grid =
[[130, 137, 131, 130, 130, 131, 130, 138, 137, 131, 139, 137, 131, 138],
 [130, 139, 130, 130, 130, 130, 129, 140, 139, 130, 140, 138, 130, 139],
 [136, 118, 137, 137, 137, 137, 137, 119, 119, 138, 119, 118, 137, 119],
 [134, 131, 135, 134, 134, 135, 134, 132, 131, 136, 132, 130, 136, 131],
 [148, 104, 150, 149, 149, 150, 150, 104, 105, 154, 105, 104, 152, 105]]
Rows and columns are numbered from 1.
The entry at row 1, column 2: 137
The bottom-right entry?
A: 105
The entry in row 2 and column 1?
A: 130
The bottom-left entry?
A: 148
The bottom entry of the column that holds the largest entry?
A: 154
The entry at row 1, column 1?
A: 130
The top entry of the column that holds the largest entry -> 131
The entry at row 1, column 3?
A: 131
The entry in row 3 and column 1 is 136
The entry just left of the largest entry is 105
The entry just right of 154: 105
The entry in the top-right corner -> 138
The entry in row 3 and column 3?
A: 137
The entry at row 3, column 2?
A: 118

Questions about the table below. Rows and columns are numbered from 1.
1) Give the entry in the bottom-left corner.
2) Give the entry at row 3, column 3.
3) Give the entry in row 1 and column 3.
4) Give the entry at row 3, column 1.
5) Give the entry in row 2 and column 1.
6) Give the top-left entry.
7) Give the top-right entry.
8) Give the entry at row 1, column 2.
[[128 113 134 132 116 126 106 118 110]
 [135 132 134 136 127 131 128 126 124]
 [131 117 135 133 114 124 112 117 111]
 [138 126 140 140 121 129 120 121 116]]
1) 138
2) 135
3) 134
4) 131
5) 135
6) 128
7) 110
8) 113

Read these off the matrix that follows. Rows and columns are numbered from 1.
1) Report the entry in row 3 and column 1.
2) Report the entry at row 2, column 1.
3) Report the entry in the bottom-left corner.
4) Report the top-right entry.
5) Report the entry in row 1 and column 2.
6) Report the entry in row 1 and column 1.
[[130 118 129 128 129]
 [130 108 131 127 129]
 [119 121 126 118 124]
 [106 114 127 110 121]
 [124 130 123 119 122]
 [129 118 121 114 119]
 [130 129 129 131 130]
 [131 119 129 129 129]
 [129 128 128 129 129]
 [132 110 130 128 129]
 [130 120 129 128 128]
 [134 110 119 112 117]
 [134 122 130 132 131]
 [136 110 121 116 120]
 [136 111 132 132 131]
 [127 122 129 127 128]]
1) 119
2) 130
3) 127
4) 129
5) 118
6) 130

Read these off the grid that follows. Counting starts at 1.
1) What is the entry in the bottom-left corner?
2) What is the top-left entry?
3) What is the entry at row 3, column 1?
4) What is the top entry of the column that holds the largest entry?
5) What is the entry at row 1, column 3?
6) What is the entry in row 1 and column 2?
7) What is the entry just right of 150?
8) What is the entry at row 3, column 3?
array([[108, 119, 140, 119],
       [133, 124, 131, 125],
       [131, 118, 131, 123],
       [125, 140, 120, 121],
       [ 99, 109, 150, 113],
       [115, 118, 139, 118],
       [103, 109, 117, 154],
       [120, 118, 128, 128],
       [136, 136, 126, 133],
       [136, 136, 124, 133],
       [124, 116, 140, 116],
       [116, 105, 112, 144],
       [145, 131, 116, 137],
       [116, 119, 141, 118],
       [104, 115, 128, 137]])
1) 104
2) 108
3) 131
4) 119
5) 140
6) 119
7) 113
8) 131
